Here is a tiny trained network, its code and every weight. The questions are about switching its units off for an input and a class, where a switched-off unit gives its printed mean instead of its output.

import numpy as np


def w(rows, s, z=0):
    codes = np.array(rows[::2]) - 128.0
    scale = np.full(codes.shape[1], s)
    scale[-1] = z or s
    return codes * scale


def f(y):
    return np.maximum(y, 0)


def log_softmax(a):
    a = a - a.max(-1, keepdims=True)
    return a - np.log(np.exp(a).sum(-1, keepdims=True))


def net(x, mask):
    res = np.array(x, float).reshape(1, 7) / 4 @ E
    y = f(res @ A[0][:, :-1].T + A[0][:, -1])
    res = res + np.where(mask, y, B[0][:, -1]) @ B[0][:, :-1]
    return log_softmax(res[-1] @ U[:, :-1].T + U[:, -1])


A, B = {}, {}
E = w([
[132,127,129,128,129,127],'x0',
[132,23,113,137,165,187],'x1',
[107,147,7,86,162,127],'x2',
[212,153,103,106,55,189],'x3',
[128,131,129,130,132,131],'x4',
[129,129,130,125,129,129],'x5',
[130,130,130,129,131,128],'x6',
],0.014)
A[0] = w([
[65,166,93,104,149,75,144],'n1',
[162,210,164,119,73,79,63],'n2',
[167,174,96,88,89,164,35],'n3',
[152,203,163,115,75,83,70],'n4',
[188,190,84,109,71,180,151],'n5',
[90,153,98,111,158,70,118],'n6',
[74,171,107,120,152,65,121],'n7',
[128,86,70,132,164,166,110],'n8',
[168,86,172,140,94,188,101],'n9',
[170,79,156,137,89,183,107],'n10',
[158,169,139,139,85,82,85],'n11',
[116,138,148,135,126,109,101],'n12',
[77,69,173,156,184,80,72],'n13',
[82,167,111,102,151,69,132],'n14',
[92,94,155,136,160,92,179],'n15',
[217,177,76,99,73,165,49],'n16',
[102,33,88,138,186,180,23],'n17',
[134,128,26,73,154,182,2],'n18',
[76,163,99,103,154,51,124],'n19',
[83,197,91,98,152,53,138],'n20',
[129,134,197,186,115,117,170],'n21',
[126,188,147,127,84,99,173],'n22',
[179,64,156,148,104,196,111],'n23',
[185,64,177,140,83,212,122],'n24',
[129,119,228,194,113,97,158],'n25',
[72,58,174,170,191,64,57],'n26',
[137,216,155,120,83,89,128],'n27',
[86,162,92,115,157,53,128],'n28',
[131,141,134,146,139,133,120],'n29',
[131,132,255,198,101,77,61],'n30',
],0.0077,0.0092)
B[0] = w([
[157,172,141,151,110,119,212],'n1',
[112,67,173,91,137,177,204],'n2',
[73,186,44,108,174,56,170],'n3',
[108,57,184,79,145,208,198],'n4',
[86,73,138,76,161,155,253],'n5',
[160,155,136,150,102,120,187],'n6',
[156,172,141,163,94,128,200],'n7',
[78,112,113,79,164,132,184],'n8',
[171,135,177,165,84,119,195],'n9',
[174,149,180,156,93,136,194],'n10',
[119,102,149,115,139,156,173],'n11',
[129,140,113,139,126,119,142],'n12',
[104,74,156,87,138,182,200],'n13',
[158,179,142,167,98,124,199],'n14',
[91,158,85,97,156,86,219],'n15',
[37,158,55,82,195,76,211],'n16',
[21,208,2,81,202,34,184],'n17',
[100,10,235,66,148,233,176],'n18',
[158,171,151,158,98,117,207],'n19',
[155,180,140,170,100,110,230],'n20',
[101,95,128,92,157,145,230],'n21',
[102,135,97,107,158,114,227],'n22',
[180,146,195,169,84,140,209],'n23',
[185,140,194,173,67,137,234],'n24',
[68,103,102,81,184,136,255],'n25',
[114,49,189,71,129,186,209],'n26',
[78,96,121,74,166,139,226],'n27',
[165,172,142,158,107,123,205],'n28',
[130,124,114,131,123,127,132],'n29',
[42,196,26,94,197,40,233],'n30',
],0.009,0.0088)
U = w([
[88,174,45,107,157,45,237],'0',
[123,9,171,97,131,216,128],'1',
[250,165,165,245,54,121,3],'2',
],0.013,0.00076)

Each question gives the input, the list of numbers given to net, and the class t.
The units are the neurons (one row each of A and B). Each row of codes is followed by its name. A weight is (code - 128) times the scale printed after its matrix; where a second scale follows, it is the last column's (A, B and U).
mask holds one flag per neuron, in row order. A switched-off neuron (its flag False) gives its mean, the last column of its row in B, instead of its output. The means were averaged over made-up inputs and are rounded, as every weight is.
A unit's drop is (log p(t) with every unit on - log p(t) with that unit switched off) / (log p(t) with every unit on - log p(t) with every unit switched off).
k most important neurons: the k neurons with the biggest drops, biggest first
drop of u: that unit's drop, to one decimal
input [-8,0,-6,-1,5,-4,1], class 0: most important neuron : [n30]
input [2,-8,-4,8,-4,5,-6], class 1: 2 most important neurons : [n4 n2]
input [-4,8,3,-1,-3,3,4], class 0: 2 most important neurons : [n17 n4]
input [3,-2,-7,-2,-6,-7,-4], class 0: 2 most important neurons : [n30 n18]
input [-8,2,6,7,8,-8,-2], class 1: 2 most important neurons : [n18 n30]
input [5,4,2,0,-7,-4,-8], class 0: 3 most important neurons : [n17 n26 n4]
input [-3,6,1,-3,-3,4,7], class 0: 3 most important neurons : [n17 n18 n4]
input [-1,1,4,4,-8,-1,-3], class 1: 3 most important neurons : [n18 n30 n17]
input [-6,3,-6,7,0,6,7], class 2: drop of n23 : 0.0
input [-1,3,0,1,-1,7,4], class 2: drop of n25 : 0.2
input [4,-1,-7,-5,-5,3,5], class 0: drop of n30 : 3.7
input [-4,1,0,3,-2,-7,8], class 2: drop of n13 : 0.1
